In the rows, zero is written as 128.
Each row of numbers stands for one thing and depends on some of the facts below. Use the named rows to name the rest.

How the things are related:
γ: refers to; Σ: is of sort
j103 γ j943; j104 γ j564; j110 γ j613; j123 γ j61; j130 γ j474; j143 γ j326
j145 γ j213; j148 γ j949; j15 γ j758; j150 γ j221; j164 γ j346; j172 γ j895
j177 γ j803; j180 γ j123; j182 γ j357; j202 γ j205; j205 γ j978; j209 γ j597
j21 γ j53; j211 γ j610; j213 γ j574; j221 γ j296; j226 γ j641; j23 γ j202
j235 γ j406; j237 γ j414; j245 γ j90; j263 γ j4; j272 γ j744; j275 γ j226
j283 γ j977; j292 γ j371; j294 γ j468; j296 γ j180; j299 γ j332; j3 γ j62
j30 γ j103; j302 γ j753; j304 γ j30; j321 γ j719; j323 γ j283; j326 γ j773
j332 γ j321; j350 γ j722; j357 γ j431; j358 γ j177; j371 γ j553; j374 γ j56
j385 γ j697; j395 γ j915; j4 γ j781; j406 γ j275; j414 γ j906; j415 γ j780
j431 γ j374; j434 γ j954; j441 γ j854; j453 γ j532; j461 γ j6; j468 γ j110
j474 γ j478; j478 γ j148; j488 γ j783; j496 γ j508; j497 γ j358; j508 γ j304
j520 γ j434; j53 γ j718; j532 γ j766; j536 γ j51; j552 γ j145; j553 γ j694
j56 γ j350; j560 γ j765; j561 γ j395; j564 γ j496; j565 γ j441; j566 γ j497
j574 γ j934; j585 γ j385; j589 γ j976; j596 γ j552; j597 γ j536; j6 γ j299
j61 γ j15; j610 γ j318; j613 γ j681; j62 γ j520; j622 γ j164; j625 γ j886
j634 γ j646; j641 γ j790; j653 γ j143; j66 γ j21; j669 γ j292; j670 γ j565
j679 γ j566; j681 γ j754; j686 γ j73; j687 γ j944; j694 γ j686; j697 γ j104
j710 γ j670; j713 γ j828; j718 γ j560; j719 γ j942; j722 γ j831; j73 γ j713
j744 γ j81; j753 γ j488; j754 γ j799; j758 γ j272; j76 γ j182; j765 γ j634
j766 γ j245; j767 γ j622; j768 γ j235; j773 γ j939; j774 γ j453; j780 γ j687
j781 γ j150; j783 γ j596; j790 γ j904; j799 γ j130; j801 γ j768; j803 γ j931
j81 γ j3; j828 γ j679; j83 γ j561; j831 γ j83; j854 γ j66; j88 γ j585
j884 γ j669; j886 γ j767; j895 γ j294; j9 γ j237; j90 γ j9; j904 γ j625
j906 γ j589; j915 γ j23; j934 γ j461; j939 γ j774; j942 γ j209; j944 γ j323
j949 γ j801; j954 γ j302; j976 γ j415; j977 γ j263; j978 γ j211; j103 Σ a
j104 Σ a; j110 Σ b; j123 Σ d; j130 Σ c; j143 Σ b; j145 Σ b
j148 Σ c; j15 Σ c; j150 Σ b; j164 Σ a; j172 Σ b; j177 Σ b
j180 Σ b; j182 Σ a; j202 Σ a; j205 Σ b; j209 Σ d; j21 Σ a
j211 Σ a; j213 Σ b; j221 Σ a; j226 Σ a; j23 Σ a; j235 Σ b
j237 Σ a; j245 Σ b; j263 Σ b; j272 Σ b; j275 Σ c; j283 Σ a
j292 Σ a; j294 Σ c; j296 Σ b; j299 Σ b; j3 Σ a; j30 Σ b
j302 Σ c; j304 Σ a; j318 Σ a; j321 Σ a; j323 Σ b; j326 Σ d
j332 Σ b; j346 Σ d; j350 Σ a; j357 Σ a; j358 Σ a; j368 Σ d
j371 Σ d; j374 Σ a; j385 Σ b; j395 Σ a; j4 Σ b; j406 Σ a
j414 Σ d; j415 Σ c; j431 Σ d; j434 Σ a; j441 Σ a; j452 Σ c
j453 Σ a; j461 Σ b; j468 Σ a; j474 Σ c; j478 Σ b; j488 Σ d
j496 Σ c; j497 Σ c; j508 Σ a; j51 Σ b; j520 Σ c; j53 Σ c
j532 Σ c; j536 Σ a; j54 Σ b; j552 Σ d; j553 Σ b; j56 Σ b
j560 Σ a; j561 Σ b; j564 Σ c; j565 Σ a; j566 Σ c; j574 Σ b
j585 Σ a; j589 Σ a; j596 Σ a; j597 Σ a; j6 Σ d; j61 Σ d
j610 Σ a; j613 Σ b; j62 Σ d; j622 Σ b; j625 Σ d; j634 Σ b
j641 Σ b; j646 Σ c; j653 Σ b; j66 Σ a; j669 Σ a; j670 Σ a
j679 Σ b; j681 Σ a; j686 Σ a; j687 Σ b; j694 Σ a; j697 Σ a
j710 Σ b; j713 Σ d; j718 Σ b; j719 Σ b; j722 Σ d; j73 Σ a
j739 Σ a; j744 Σ b; j753 Σ b; j754 Σ d; j758 Σ c; j76 Σ b
j765 Σ a; j766 Σ a; j767 Σ c; j768 Σ b; j773 Σ a; j774 Σ a
j780 Σ c; j781 Σ c; j783 Σ c; j790 Σ c; j799 Σ a; j801 Σ c
j803 Σ b; j81 Σ b; j828 Σ a; j83 Σ a; j831 Σ b; j854 Σ a
j88 Σ a; j884 Σ b; j886 Σ a; j895 Σ a; j9 Σ a; j90 Σ b
j904 Σ a; j906 Σ a; j915 Σ a; j931 Σ b; j934 Σ b; j939 Σ a
j942 Σ b; j943 Σ b; j944 Σ b; j949 Σ d; j954 Σ b; j976 Σ b
j977 Σ a; j978 Σ d

Some rows with their names:
j441: [157 116 102 177 119  92 152 183 148  86 116 127 109 112 115 126 158 148
 242 129 129  98 130 123 122 117 134]
j357: [162 103  98 185 119 106 149 169 146  88 112 127 106 108  92 126 158 158
 215 129 162 101 131 113 114 107 132]
j211: [162 104  98 185 119 107 150 170 146  88 113 127 106 107  92 126 158 159
 210 129 165 101 130 113 114 106 133]
j237: [171 103  93 173 119  90 174 183 147 100 114 128 105 108  95 127 164 154
 197 144 169  90 130 115 111 119 138]
j977: [163  99 105 168 121 116 173 165 146  93 116 127 106 110 104 126 158 160
 161 139 187 100 131 110 123 114 131]
j610: [159 102  99 179 119 104 152 172 150  89 113 127 103 107  95 126 158 155
 205 131 162 103 128 113 115 104 132]
j768: [158 102  90 158 119 112 144 159 147  74 123 127 110 120  80 139 175 100
 108 113  96  85 139 108 110 105 135]
j385: [154 100  89 160 120 105 144 157 148  75 126 128 134 121  84 143 173 100
 107 112  96  86 136 108 110 110 155]
j954: [153 101  89 163 122 112 143 167 150  74 117 128 147 116  77 135 176 105
 108 112  98  85 128 108 111 105 165]
j641: [164 102  90 153 121 110 145 165 147  74 119 127 104 134  80 140 171 100
 107 113  96  85 133 109 109 116 133]
j145: [154  98  89 153 122 111 144 154 147  76 120 131 147 125  77 134 179  99
 108 113  99  85 134 108 111 105 154]
j150: [152 100  89 156 119 123 143 156 146  76 131 127 134 128  89 150 169 101
 112 112 100  88 134 108 109 116 154]
j272: [153 105  89 168 119 116 143 166 151  74 122 127 142 120  83 144 169 105
 110 113  97  86 128 108 110 111 164]
j758: [152 164 105 151 119  69 164 158 159  75 139 128 110 107  78 127 158 155
 107 115  97  95 124 109 109 155 131]
j781: [153 146 109 151 120  73 164 159 150  77 149 130 104 109  77 128 159 143
 106 113  99  98 126 109 112 160 131]
j520: [152 159 103 151 119  68 161 158 160  75 132 127 114 107  78 126 160 157
 112 114  99  89 124 109 109 143 131]
j53: [151 178 105 152 119  66 145 159 155  75 151 126 107 110  76 128 158 123
 151 114  98  95 126 108 112 171 131]


The same things again, as new rows of numbers:
Known rows:
j148: [131 129 151  81 136 111 162  80  85 131 112 101 168 145  68  84 122 138
 113 113 123 151  57  90 161 106 132 173 135 150 130 136 131 133 116 113
 170 154 158 148 145 129 113 119  92]
j939: [155 146 131 122 150  81 136 125 137 109 153 124  88 124 134 105 129 133
 153 127 107 155 116 142 112 119  67 145 117 136 105 140 139 130  87 119
 143 173 129 189 134 121 125 128 130]
j221: [150 138 170 129 147 112 144 139 118 110 147 132 119 151 132 113 102 123
 163 134  98 169 136 139 182 114  87 151  91 146  96 137 143 153 103 148
 130 140 124 140 140 131 113 100 127]
j180: [130 117 185 139 145 172  96 121 116 123 132 123 145 159 108 118 104 115
 135 126 116 116 114 160 162 115 129 169 123 140 132 114 186 165 102 142
 136 123  49  88 126 105 123 122 100]
j441: [143 151 114 113 142 114 124 146 114 118 133 125  93 158 128 159 129 122
 156 134 134 138  62 165 138 113  78 111 116 128  93 131 132 123  94 124
 130 151 193 115 139 120 114 109 153]
j670: [143 144 125 112 144 104 132 142 121 119 138 126 100 152 132 144 126 124
 155 129 126 146  90 150 148 112  84 120 108 135  97 128 128 128  94 129
 132 154 171 135 138 127 117 117 149]
j622: [121 105 134 114 140 158 100 130 130 139 126 118 124 165 105 157 135 108
 116 113 150 108 107 168 148 120 134 144 138 138 136 127 163 139  98 141
 136 131  77 117 128 125 122 150 125]
j395: [142 151 134 128 155  61 115 142 121 120 155 122 123 150 150 145 135 106
 175 117 133 147 146 134 173 118 108  78  67 167 106 139 127 169  92 125
 127 158 156 195 136 134 120 131 136]
j51: [126 108 150 120 140 162 103 120 120 139 127 119 127 161 112 167 120 113
 125 118 139 100 105 159 139 114 129 144 124 132 136 103 159 157  95 124
 141 138  81 100 126 119 130 143 115]
j783: [130 143 151  87 148 165 176 141 102 129 112 108 224 112  97 112 137 129
 127 110 149 119  81 117 139 103 139 153 136 117 110 104 122  96 101 125
 162 142 193 150 134 170 128 157 122]
j88: [145 140 134 112 148  95 138 140 127 120 141 126 104 145 135 132 124 125
 155 126 121 156 114 140 156 112  87 127  99 142 101 127 124 132  96 133
 134 162 154 154 137 132 119 124 147]
j564: [136 142 151  97 141 136 160 120  73 132 115 106 156 128  92  96 141 131
 121 115 145 128  77 144 121 116 116 150 144 139 111 145 158 115 106 105
 163 132 163 142 147 116 126 121  87]
j3: [148 167 147 124 162 106 122 168 145 100 141 127 160 124 129  68 122 126
 163 131 115 154  87 132 168 105  92 142 103 132 100 112 134 105  94 155
 129 165 154 148 127 128 113 127 162]
j520: [135 160 158 106 155 151 155 151 105 116 114 105 232 106  90  52 147 131
 131 115 139 124  61 117 143 107 139 162 140 128 113 109 145  83 101 136
 159 138 176 147 135 140 121 142 108]
j23: [144 151 133 128 153  65 117 142 122 121 153 123 120 149 148 143 133 107
 174 118 132 147 141 137 170 117 105  85  72 163 106 139 126 163  93 128
 127 157 155 187 137 132 120 130 137]
j915: [143 151 134 128 155  63 116 142 122 120 154 123 126 150 150 145 133 107
 175 117 132 147 142 134 175 118 107  81  71 164 106 138 126 166  92 126
 127 156 153 187 136 133 120 131 138]
j553: [126  99 165 120 150 156 111 134 125 159 115 124 105 143 134 148 137 114
 117 118 150  97 121 144 167 115 137 145 119 141 135  64 144 110  96 132
 154 147  73  90 135  97 137 141 101]

Which thing is each row?
No name comes twice in this set of rows, the named rows included.
[142 143 132  98 151 125 150 164 140 118 137 128 151 134 139 152 112 126
 159 123 129 146 111 134 156  99  96 122  95 119  96 102  99 119  91 141
 134 169 182 151 126 175 123 152 183]	j596
[145 137 141 111 150  93 139 146 129 128 139 128  96 136 144 124 126 126
 150 126 123 156 125 134 164 112  90 125  96 140 101 114 117 116  96 135
 139 165 148 152 140 126 122 123 142]	j669
[125 106 152 121 144 161 103 126 123 145 122 121 120 153 121 161 130 113
 121 118 145  99 108 155 150 115 134 141 125 136 136  87 155 135  95 128
 145 142  79  92 130 112 132 141 109]	j803
[115  99 117 103 137 148 101 130 141 139 123 116 121 174  91 150 138 104
 104 107 154 124 105 169 157 120 141 149 148 146 142 154 163 130 103 159
 134 128  66 130 128 135 110 157 139]	j641
[130 112 185 139 143 174 101 120 114 125 133 123 145 164 108 129 104 116
 136 126 117 114 119 159 165 116 132 170 120 140 133 114 182 170 102 141
 135 119  52  84 127 112 123 123  99]	j296
[125 115 135 122 138 170  96 122 117 137 121 118 122 169 110 176 132 113
 125 121 147  91  73 171 133 114 128 134 135 128 132 105 162 145  94 121
 138 132 105  79 128 111 127 136 115]	j634
[139 133 109  99 146  91 138 157 141 120 140 125  98 151 122 123 137 117
 139 118 135 172 124 156 162 119  91 126 118 150 103 169 131 113 101 159
 127 149 140 176 139 145 108 134 167]	j886
[126  97 169 120 153 156 114 138 126 164 113 125  96 138 141 144 142 115
 113 119 152  96 129 144 172 116 137 147 116 140 135  58 139  98  98 135
 156 151  70  86 137  89 139 139 100]	j679
[133 152 151  95 153 160 166 152 106 122 113 105 235 109  95  83 144 127
 129 113 146 119  69 112 143 105 142 158 136 124 111  99 130  83 100 134
 159 142 192 149 135 159 122 152 118]	j302
[126 105 157 121 146 157 107 129 123 150 120 122 112 150 127 155 134 112
 119 118 146  98 108 150 157 115 134 144 124 137 136  79 149 125  96 131
 148 143  76  90 132 104 134 141 106]	j177

Now the same things, written a new way:
Some things and their rows:
j744: [116 128 154  86  62 172 146 131  98 142 117 141 151 119]
j767: [ 88 155 114 106  71 140 159 129  97 122 116 201 144 112]
j622: [116 151 157  81  72 165 150 136 104 142 111 141 149 124]
j561: [100 151 152  87  58 165 160 141 104 136 122 122 154 111]
j478: [116 152 161  83  84 158 150 131  98 142 125 139 155 121]
j104: [118 148 119 113  80 145 167 125  86 157 100 148  95  79]
j76: [109 145 159  83  66 164 152 133 104 143 116 137 148 122]
j670: [118 148 119 113  80 146 167 125  86 156  99 148  94  79]
j828: [108 148 127 128  76 141 161 118  81 167  87 144 101  89]
j406: [127 155 120 111  98 141 165 124  81 154 108 150 101  78]
j780: [ 81 153 112  95  53 137 160 124  97 130 119 203 135 112]
j6: [ 81 124 139 102  87 142 146 170 112 165 128 174 109 105]
j321: [115 143 125 113  86 148 171 126  96 152 101 151  83  83]
j332: [104 138 167  84  72 166 157 133 115 138 117 141 135 125]
j790: [ 89 156 116 106  77 137 158 127  93 122 123 201 146 111]
j949: [ 94 139 131 100  99 133 137 168  94 170 136 173 130 100]
j718: [109 146 159  83  66 164 152 133 104 143 114 138 148 123]

Name these rows:
No name comes twice in this set of rows, the named rows included.
[ 78 131 135 111  78 134 136 165  97 178 120 168 126 108]	j371
[122 152 117 112  80 149 166 129  88 156  92 151  95  82]	j765
[124 154 120 112  94 142 166 124  81 155 106 149 100  78]	j799
[ 88 158 112 106  65 145 158 135 103 123 101 203 143 117]	j452
[ 84 137 124 102  76 141 143 176 103 168 124 165 125  98]	j978
[121 150 120 113  87 143 167 124  83 156 103 148  97  79]	j468
[123 153 120 113  93 142 166 124  82 155 105 149 100  78]	j681
[101 150 154  86  60 165 158 139 104 138 121 125 153 114]	j56
[116 134 125 116  86 152 170 126  95 150 100 152  83  81]	j596
[128 138 108 108  71 152 160 122  77 160 101 152 100  74]	j221
[123 157 113 111  79 151 167 133  91 155  87 150  95  81]	j610
[ 89 143 105 101  53 144 154 125  90 128 118 202 146 108]	j781
[ 81 135 125 103  75 138 144 174 100 168 130 161 125  95]	j431
[122 131 119 117  81 154 165 125  87 152  99 151  92  79]	j434

